Each row has a class, written after it.
[ 276 -171  -25 -108  105  320  310  401  -28  159 -480  -15  328  -68
  311  -28   60  293 -229  280  232  -60  -50  123 -328  -73  122 -202
  123 -430  152 -201  -24  874  -13  260 -300   -1  -28  -84  134 -199]
rad
[ 463 -146  -16 -150  288  170 -236   84 -207   39  -72 -100 -450  296
 -295   42  -55 -864  129 -241  -65   75  153 -220  285  109 -116  204
   -7  -72  -22 -164  119 -595  115  205  -63 -311 -290  271 -150    1]
tazu
[  75 -104 -156  -63  394  280   55 -133  -76   85 -488  -55   30 -323
  -62   11    4  105  -78  130   94 -205   63  254  -38   10    7  -10
   91 -122   -4 -223  207  503 -142  -84   52 -143 -158  155   65 -115]
Lubo
[ 473  434  155 -395   45  326  117   25  158 -302  213   25 -149  -80
 -148 -428    9 -381   13 -236   75  -14   20 -178  -91 -200  397 -107
   57  317 -250  226  -46 -384  -66 -168  270   72   -8 -166  -43 -181]
bagan
[ 176  177  178 -446  177  482 -138  129  137 -391 -164  -92 -104  257
 -251   29   91 -119   34 -380  125   52  -49 -226  254  108  228  -85
  152   68   84 -354  151 -271 -150  247   66 -197 -246    6 -279   -6]
bagan
[-284   43 -154  693  210  246 -254  148 -165  238  111   30  201  -94
  -83  134  154  202  -20   -6   63  167  147  106 -101  152 -123 -149
 -163   28   54  249  -89  133   33 -532  -23 -117  295   82 -253   19]
deri
[ 338 -248 -204  278  390  144 -206  742   68   44 -273 -144  123  157
    5 -158 -420 -465  287 -248  311  -37 -223  335  348 -194  199  136
  -33 -401 -153 -647  200  174 -235 -452   49 -225   65  106  278  190]
deri
[ 269   41  -31   80  455  229  -77 -156  -24 -373 -104  -22 -142   68
  -90  -86  172 -201 -153 -327  -55  208   40   36  116   76  105   29
  116 -353   95  127 -116 -240  217  245   14  153   97  178 -176   14]
Parin
[  30 -101   20  -73 -298 -285  224 -495  118   26   -7  179  329  -10
 -305  171  216  136 -101   58  -10 -399  186 -230  242  -51  135 -365
  -18  246  -64  162  228  137  -68  -79  -63 -267  288 -101  -78   12]
Parin
[ -36    6  289 -172 -146  119 -156  514   67 -184  302 -106 -172   -9
    8  102   83   27    4  123 -104  -61   62  225  271 -248 -228 -303
   38  -52  122   96  121 -160  107  223  234  -64 -714 -117  -87  307]
ral
[ 402 -176  143  273  -30   17  -53   39    0 -155 -110  -34  -33 -558
  -12   94   50  105  152  467  139 -170 -209 -138 -119 -231 -396 -303
  -17   24   30 -349  166  191   -9 -125  -24   80 -484 -155   43  268]
tazu
[-365  162  130  141 -333   94 -127 -120 -162  161 -113  102  151 -226
  -72 -152  116 -125 -312 -313  -24   -1  144 -363  -51 -261 -132 -123
  169  -82  248  200  200  -42  -39  -75  392  193   96  -53  -81 -159]
rad
[  60   68  -84  121  159  108  -68   14  -32  174   61   93   15  -69
 -305  -57  -11 -170  -40  137   35  -50  258   89 -338   15  -22   69
   91 -121 -225  261  110  243  265 -310  148  -27   -3   10 -268   79]
sog
[ 116 -376  282   -6 -123 -158  180   73   80  -78  182  162  -91  603
 -106  154   42  146 -195  548 -274  186  133   -3   61  -21 -107  162
  226 -116  235  389  256 -120   84  373 -238  195  412   37 -529 -277]
romed
[ 197  -19   65  259  -19  219 -312   95 -184   24   18   12 -207   32
   13   46  -63 -507  164   33  178  -29  -29 -112 -389 -252 -322 -149
 -152  217  -77  -59 -226 -205   87 -115  183   30  143 -327  207   59]
Riro
[ 115  393  172 -145 -729 -443  269 -241 -201   90   87  -24  236  256
  125 -473  122 -240  -98    2   32   76  429   98  -55  -46 -125  -24
   35 -163 -110  577 -193  324  353 -261  -38  102  156   49  -56  301]
romed
[-271 -263  472 -250  -82 -211 -168  236  136 -179  222  479  156   80
  -44 -160  112 -120   45 -228  -12  169   -7 -165  -14 -320  -71 -112
  379   40  147  569  402 -539  198   -7  107   -9 -174  -62  -26   80]
deri
[ 217 -209 -247  308  101  424 -584    8   17  -96  -98 -254  -58   11
   25   38 -253 -418  128 -188   49 -117 -170  112  144  258  206   78
 -226   69   -8 -295  219 -275  -67 -653  -62 -107  354  162  336  205]
deri
[  15  273 -235  -36 -174 -304 -170 -511  249   32 -169  -19  -10 -492
  191   57  -23 -186  -98 -142 -124 -134  168  268  734   -7  -33 -412
   73   22 -222   -7   79 -194  154 -204 -420 -151 -603   57  224  368]
Riro
[ -51  443  163 -106 -414  113   54 -265 -127  -11 -256 -126  -97    1
  -38 -169  -88 -170 -275  279  -14  195  154  247   19   14 -224  -81
 -119   36 -103  424 -160   41  214  -48 -100    8  181    7   65 -143]
sog
[ 393 -345 -250  -65  397  -22   17 -287  -33  121   47  -38 -138 -455
  120 -389   85 -454 -299 -212 -233  197  116  360   44   58  218  154
  197 -352   13  -24 -110  -42  185  -95 -185  144 -265  301  389  255]
Lubo
[ 312 -314    4  -96   82  117  491  259   13  -72 -293   -5  433  157
   73   54   87   64  -77 -353  -89  -37  111  247 -105 -280  388  -81
   75 -507   13 -124  266   52  144 -339   -7  -22  -37  -54  220  315]
deri
[ 309 -257 -255 -127 -493 -317   56 -173  275  338   47   73  148 -219
  263  110  247   30 -136  474    2 -195 -186   68  146 -121  -51   70
  -52  149  -93   90   54  280  224 -344   38  -72 -276  -81  111  262]
Lubo
[ 266 -119   19   78  -61  -28   99  -30   91   13   97  285  218  -90
  -89  120   84    5 -143  -26  -78  -56 -121  196 -291 -150  207   61
  191 -206  108  178 -147  -12  248 -456  106  118  578   25  133 -296]
Parin
[ 673   71   89  111   91  219  595 -167 -167   78   48   92 -249  -78
  193 -584  154 -504   39 -189   61  307   88  -75   50 -101  247 -141
   30 -227   -6  480  -81  146  429 -309  116  -63 -128  284  100 -237]
rad
[ 419 -210 -192  235   -7 -222  -14 -132  -66 -250 -207  -31   83 -530
  226 -554  360 -462 -162   99   -6  144  -59 -174  132  -94  -74 -130
   11   72  -79 -317  -46   57  288 -185 -445   34  -19  -57  -12  180]
deri
[-302  466  176 -157  178  656 -139 -103  207   91  202  249 -258  -33
 -325 -131 -161  222  127  -44   80   94  182 -162   50 -374   31 -242
  -15   96   73   54  301 -420 -181 -348  228   32  138   70 -267  -33]
sog
[  17  103 -130 -170   71  108 -114  401  168  -99 -140   52  136  396
  -37   15 -349 -446  223 -288  212  -63  223 -213  122  196  384 -123
  118 -223 -213 -303 -110 -207  -49   63  -56 -255   68   87   28  145]
Parin
[ 277  145 -231  -69 -179 -454  277   11  188  -97 -166  -14  275 -170
  208 -260   16   -6  -22  251  109  -20  217  186 -251  -46  -24  -72
  196 -213 -437  376 -114  398  292 -166    6 -141  157  168  127   24]
Parin
[ -48  113  312 -284  -94  428  536   89  -16   90 -500   21  327 -167
 -157  259  143 -429  141  242  123  -71  107 -468 -422 -149  166   63
  -77 -129   -7  155  240 -206   44 -256  220 -303  116 -289 -100  161]
tazu
[  84   59   38 -136  190  -39  322 -243   16  217  -39   -6  182   87
 -143  137  -98  125  -31 -137  116  -66  194 -116  135  -65  259  298
  -58   96  -95 -326  -13  -32 -105 -348  117  206  111  236  -76   45]
deri
[-227  175  -67 -428  -57  -41 -280  413  143 -217   79  133  224  372
   86 -193 -171  -23   10 -355  273   16  117  167  228  -46  365  127
  276  274 -149 -292    2 -386 -185 -144  115   91  -33   86  196  125]
bagan
[ 544  -91  -38  277  381  760   68  -10 -217 -100 -397   73 -192 -258
 -177  -38 -269 -324   81   89  -64  377 -130 -225 -216  229  182  127
  -94 -232 -236 -366 -208  -82  309  115   15    8 -296  248    6 -116]
razup
[ 104  259 -115 -250 -199  -50  114 -394   48  169 -112 -311   84  118
 -190  111  -18  -38 -120 -287 -105 -267  333  -66  209  -21  168  176
  -70 -176 -138 -124  256 -446  -38 -171  211  -75  239   31  -72  160]
Parin
[ 134 -404 -124   56  144   84 -203  -70  153   34 -413    5  372  -34
  159  165  -82  207 -105 -440  -37   51 -119  106   79   16  173   88
   84  -80  139  -22  100 -386  -80 -367  -12  112   88 -102   50   72]
razup
[ 107  334  -58   28 -668 -342 -242 -590   29 -103 -178 -189   55  121
  100  250  201 -140 -393  395  224  211   32 -133  253  208 -376   -3
  180  188  -66  308   84  177  162  663  -10   -7  135 -125  -33  -47]
sog
[  42   51  135    6  144  -40  238 -536  -88  153   73    4  -98  144
  -39 -441  105 -103   89  233  -24  137  307  123   88  -89   21   95
  104   25  -93  531  -77  474  271 -247 -284  178  283  253 -298  180]
ral
[ 264  -68  -34   34  239 -329  212   26 -337 -106   10   31  -14  106
    4   86  124 -562    0   -9  -45   99  290   52 -133 -198 -162  341
  -81   15 -156  145    5    6   14  -14  152  234 -256  205  153  277]
bagan
[ 168 -183  -61    1   85  320  515   53 -154   73  114  -73  303   18
 -290   17  384  393 -301  127 -373  219  544  474 -344  -40  132 -104
   95 -165   85  360 -281    4  374   17 -172  101   25 -235 -450  309]
Parin
[ 529  285 -232 -358 -124  307  377  182   39    5 -194 -321 -128   15
 -126 -173  201 -553  140  201  139 -104  -56 -115  -65   97  195  334
 -171  -97 -196 -455   66   41   56 -206   91 -375  120  193   22  149]
tazu
[-504 -115   51 -309 -222 -116 -335 -228   56  190  337  396  -11   79
 -315 -148  -12 -114  -72 -321  -73  157  257 -424  117 -218  -97  -81
  196  404  115  207  300 -341 -121  104   13   18 -256    4 -183  123]
razup
[ -47 -209 -115  134  219   17 -387 -507  321 -314 -299   84 -191 -161
  351 -167  -66 -222  -22 -128  197  213 -286 -107  167 -121   59 -334
   81  183 -176  -82 -221 -148 -167 -274  186 -235  231   17  344 -190]
ral
[ 246 -322 -116   88    9  -10  128  216  -96  -89 -253  -53  283  107
   21  303   66   70 -198  229   81 -269  -12  111 -189  275    0  194
 -229   31   -3 -301  -17  310  231  240 -211   31  336  -93  114  -16]
Riro
[ 244  100  -22 -146 -176  194   50  -72    6  109   48  -83   90   72
  -62  533  -94   17  -29  131 -235  223  165  257 -269 -170  170   12
   81 -217   94  472 -314 -509  127 -809  167  -91   56  -31 -155  -99]
Lubo
[ -25  374  223 -415   62  295 -160 -130  297  -55  -60 -107 -213 -168
   84  177   64  140 -119  394   99  115   17  293  326 -192 -210   10
   55 -219 -141  -88  230  339 -144  -72  340 -126 -645  253  -94  278]
rad
[ -10  -69   44   71 -201 -208  197 -306 -305  -92 -297  -45  239 -125
  280 -329  263 -179 -216  224    9    3  289 -146 -141  175  -42   41
   67   72  -84  324   34  236  317   98  -82    1  381  194   80  -99]
Riro
[ -74  287 -179 -368 -123  125 -170 -694   64   10 -150  -74  -60  305
  143 -323  -90 -353   93 -677  254 -124  182 -128  203  -24  426  -17
  270  175 -121 -258  288   68 -144  -61   29  -25  199   -7  315  117]
ral
[ 164  447 -125  -24  -84  401  137 -402  186 -120   65    4 -113 -229
    1 -309   58 -424   55 -682   95  514  123 -481  166 -179  233 -327
  101   14   67  333  101 -181  136 -193  167 -232  138  153   57  -83]
bagan
[-137 -179 -309   29  528 -584 -571 -899  104 -272  214 -131  -84  -29
  465  175  134 -330   15 -161  221  135  -55  386  394   77  220  -27
  424  469 -147  501 -123 -171 -222  -87 -278  -18  225  257  658   83]
Riro
[ 144  200  113 -166  175  610  133 -302    8  390  -24   -2   86 -275
  -64  274  -47   47   60 -681  -34  161  110  -76  -98  -29  282  -72
   21 -368  300  213  259 -169  108 -468  253 -209 -131  230  183  -32]
sog
[ 169  123  147 -123 -110  144  158  159   98 -100   93 -285 -167 -188
  156 -137  302 -141 -175  411   37 -158  -10  -54  447   73   88 -161
 -113  143   27  -31  117 -310    9  211   -8   -1 -371   32    9  199]
ral
[ -42 -228   82  -13  293 -116    1 -109  122   46    8 -181    0 -248
  218 -271  431  107  -19   74 -189 -127   32   15   37  -63   20 -394
  108  151 -152  598  -77   95 -105 -512 -100 -236 -199  334 -124   58]
Riro
[ 167  132   64 -150   37  -55  253  -69 -204  -65 -106   10  194  130
   11  -54  365 -419 -116 -381   11   77  348 -114 -107  -30   51   -4
   -4 -251   11  177 -108  118  206 -193  -95   53 -218  257    5  403]
Kolik
[  59   14 -197  225  255  518  -73  -53  -33  193 -345 -191  289   64
 -298  432  372  214  -90 -177   31 -233  -18 -256 -437 -202  147  -37
    3 -389   36   88  356  -85  -42 -499  179  -54  361    8 -224  170]
razup
[ 492  340  270 -162 -141  808   32  -63 -306 -109  185 -240 -147  311
 -451  -94   -4  106  159 -137 -255  125 -169  478 -280 -405  301   43
   29 -346   54   28   97  -16  246 -603 -204   99  244  -13  -13   93]
deri
[ 172  163 -110   44  152  374 -131  263 -233  327 -152   58  -87 -334
    5  -40 -411  -63  217  426   41 -198  383 -321  -54  234 -103  -52
  115 -233  268 -366   27  512 -317  347   68   96 -344  227 -431 -208]
Lubo
[-344   46 -255   12  -18 -256 -204 -476  273  -28  128  -90  -59 -293
 -110  -26   21   58   45   76  207 -184 -137 -193  162  106  105  -46
  287  218  -17 -104  267  151 -210  171   86 -165   68 -138  -19  -16]
romed
[ 134  199  -63   67   43  283 -228 -442   15 -207 -410   55 -101  102
  203 -340    8 -203   36 -134  374  284 -114 -284 -107 -192   10  122
   94   50 -173 -495  227  -59  -27 -386   42    4  437   77   73 -151]
romed
[ 497 -447  -37 -164  271  366  241  270 -120   54  188   21   15  366
  127 -538  -85 -257   36 -600  -79  275  262    2 -193   24  484   61
 -260 -206  -69  267   92 -265   31 -375  211 -276 -102  118   93   81]
Kolik
[ -16  -72 -371  -40  163   89 -113 -342  459  -93 -305   28   15 -534
   15  177   29  362 -266  263   86  163   14  -19 -292  -35 -103 -418
  337 -298    9   49  -31  232  140   57 -113 -333  204  -16  -21 -246]
Lubo
[ 145 -328  423  -17   19  222  -68  -50 -285  -67 -343   38  148  -64
  -84   66  -44 -187 -224  -13   68   -8   43 -195 -168   16 -261  260
 -134  127  148  -29  236  -88  160  246   91  388    5    8  164   91]
razup
[ 233  187 -183  186  216  274  -40 -582  193   83  -43 -170  -13 -176
   14  635  -81 -307  -80 -316 -113  214  352   73  248 -126   32 -315
  -12   56   95  334   49 -431   -7 -353 -135 -101  518  184  300   -5]
sog
[ 363  119  411 -497  -47  125  390  146   94  -92  118  -87  -17   42
  -93 -637 -103 -401    3 -297   37  224  181   -3  -57 -557  106  240
 -234  -40 -169 -332  290  212 -177 -768  291   30   27 -176 -215  144]
razup
[  94 -194 -203  204 -613 -460   44 -261  -24  -65 -173  -87  181  -76
  253 -414   70  -78 -304  202  287  147  -59 -403 -222  154 -130  -79
   31  212 -127  342    1  243  368  196 -168  -17  165 -206  115 -178]
Kolik
[-249 -168   50 -284   11 -226 -395  -42  436 -253  -23 -100  -96  139
  254 -205   50   31 -110  258  281  -92 -129  318  770  184  -70  -73
   60  569  -90 -128  226 -174 -285  133 -300 -185  139   49  212  121]
rad
[-143  -81 -174   92  250  540 -142 -147  158  264 -128  -87 -126  -16
 -288  648 -166  -71  -59  132   51  191   14  253 -177 -458   21  -53
  187 -207   75    6   35   86  161 -553  167 -242  198 -255 -160 -158]
tazu
[ 107  456  343 -317 -492  128  140  184   31  -45  287  -36   70  -16
 -156  112  152 -203  254 -185  -53  -35   88 -282 -461 -266  -40  -19
  -13  157  -29    8  -55 -416   14 -781  327    5 -171  -35  -86  248]
romed
[ 357 -184    9  199 -174  463 -427  -79   48  266  -86 -186 -196 -367
   81  -50 -272 -167 -111   22   31  127   71 -386  -58  190 -297 -272
   48   77  245   11  -70  221  216  216   71    3 -151  -81 -170 -208]
bagan
[ -39    2  -15 -297   -6   27  260 -385   28 -302 -334 -107 -255  196
  156 -201   74 -219  -65 -172  151  293 -167  -86   40 -340  174 -141
  279   87 -159 -183 -158 -247   85  304   66 -139  -80 -188  287 -202]
romed
[-288   58 -161 -209 -141 -158 -176   89  134 -244   12  -89  -71   38
  104  -42  -20  -28  -73 -159  169  117 -222 -142   91   62  131  -96
  135  254   -8   -4   16 -157 -110  160  -95 -190 -241   32  196 -240]
ral
[  21  450  -22 -563  -50 -235  -19  208   48   60 -207   -3   60   86
 -190 -164   33 -346   42 -439  157 -467  -27 -297  150  -73  238  230
  364 -184   99 -313  -14 -338  137  -69 -116  122  148  271 -110 -216]
deri
[ -28 -473  -74  -37 -352 -263   70 -188  113  -85 -147 -254  227  -75
  259 -242  -19  101 -228  424 -131  -78 -103  430  308   20   71   61
  -89  579  -99  -71 -230  -44  -82 -201 -362  181  438  -36  415  206]
Riro
[ 162 -444   55  -67  143 -318  637  254  239  -27 -180  404  485 -189
 -231  143   88   42  -53  -12 -174 -132   67  341  173 -390  256 -109
   56    9 -102  305 -144 -164  158 -759  -49   99 -512  -13  -57  342]
Kolik
[ 754 -157  -23   27  306  792  -64  -83  161   41  142   46   85 -198
  -91   14  -32 -381  118 -503  -44  148  -88  -89  279  104  532   13
 -101 -338  317  357  197 -161  116 -241  287  -48 -208  190   14  346]
ral
[ 481 -210   17 -138  276  660  -52 -152 -108  140  175   84 -322  164
  -65 -263 -201 -443 -104  -37  -99    8  384 -171 -102  196  335   64
 -215  -72   25 -284 -138 -223   32 -106  153  117  104  124  -80   62]
rad
[  75 -455  -94  -31  284  207 -416   42  266   49   45  122  -90  693
 -176  315 -368 -169   55    3   57  264    9  254   32  436   77  498
   83   64   69  -41  103  148 -186  -57  -21 -287  745  218 -205 -343]
Kolik
[ 185   62   13 -707 -244 -576  414 -379   58 -155 -217  -85  147  -33
  264 -656  152   -4  -21 -406   -6  -71  141  555  364 -199   27  183
  -57  119 -222 -160 -118 -113  173 -252 -182  -28 -114   65  441  411]
Parin
[ 370 -219  335  -46  147  155  661   46  -81  -13 -373  -12  330 -577
  247 -127  243   42 -175  302 -218 -149    5  -76  104  -69  229  -29
  -60 -112  -92  -44   79  223  363  115 -155  216 -270   51   76  131]
sog
[ 369  465  317 -300 -311  594   30  -46  -26   45 -107 -306 -112  -52
   60  412   32 -150 -330  696   41  175   27  -11 -231  155 -139  194
  -55  -61  130  154  345  194  114  384 -222  130  109    3    7 -221]
sog
[ 122   32   36  -18  -35 -102  160 -282  -44 -154  -22  193 -228   99
 -126 -361   21 -371   14  112  241  108  241 -484 -419    6  154 -272
  134  111 -107  188 -267 -709  202 -645   62  -60  146   97 -124 -263]
Parin
[ 576   79  146    7 -176  356   54  439 -114 -350 -131   68  306  242
 -151 -188 -109 -112  -92 -166 -181 -103 -167   49 -153  -23  325   78
 -416 -120 -356  -10 -123 -160  -22  -80   58  223  -35 -199   16  185]
Parin
[-121  145 -257  -13  -11 -406  356 -598  227  -30  101  255  103 -218
 -116  150  100   12  -80  -45 -108  -33  183  137  475 -173  229 -160
   56  172 -272   43  -74 -130   -2 -246  -35  -56 -129  208  206  228]
romed
[-209 -305  288 -274  -41 -416  235   81  378  214 -299   -6  472 -240
   74  340  130 -223 -113   57   53 -628   30 -248  363  -94  -13  123
 -147  136  -95   32  420  223 -112 -373  184  -76  -46  181  142  341]
romed
[ 185 -330   51  106  -46  190  382 -262  276  175  -21  126  427 -516
   71  269 -183  379 -129 -211 -145  370  146  150 -487    6  182  156
  180 -331   41  139  264  396  319 -614  347  -39  -14 -121    3  -18]
rad
[ 323  287  -46 -119  -93  287  187 -639  198  -51 -283  -30  100 -447
  127  207  -33  102 -209  460 -231  269 -177  456  508   91  157 -134
 -243   33 -130  419  232  364 -136   51 -574 -253   28  140  318  -82]
sog
[  65   66 -112  156 -112  192 -416 -190   57 -110 -169  -19  -81 -116
  109  139  128   72 -244  163  -21  -59 -197  394  579 -399  -22 -332
   17  164 -210  225  342 -323   18 -161   19  -17 -640 -167  175  153]
ral
[-169  318 -280  -90  -65   23   30  440   74 -364  144  123 -212  466
  289 -481 -197 -320  246  143  -33  377 -158  256 -124   46  319  122
  -30 -329 -186   70 -249   95  -88  -78 -306  -87  416  171  195    0]
Lubo
[ 309   16  -60 -303  114  117    2  237   27 -307   11 -293 -123  181
  122 -381    5 -508   63  -42  120  171   98   50    7  460  245   20
   -3  -79  -62   40  -94 -408  117  339 -448 -205  197  136  278  229]
razup
[ 340 -161   -5   33 -184  143  276 -203  181   -9 -244  -31  478  -52
 -118  604   63   89 -324   34 -113   72 -145  230   38  386  246  160
  -72   -1  193  147  -29   65  184   69 -542  130  513   13  344   86]
bagan
[-593    2  153  278   62  239  -89   39 -201  -54 -286  274  124  -27
  -19  304  243   78   62  245  268  358    7 -366 -219 -109 -210 -217
  229  309    7 -236 -200   36 -124   98  199 -133 -431 -228 -295  -54]
Kolik
[  58  118  152   19  261  245  -42  579 -172  156 -129 -179  341  145
   26  131 -119  -26   69  104  268 -265  -91   88   13  282  309  155
 -219 -522    8 -177 -227  292 -100  119  -84  -23  119  110  111  203]
Parin
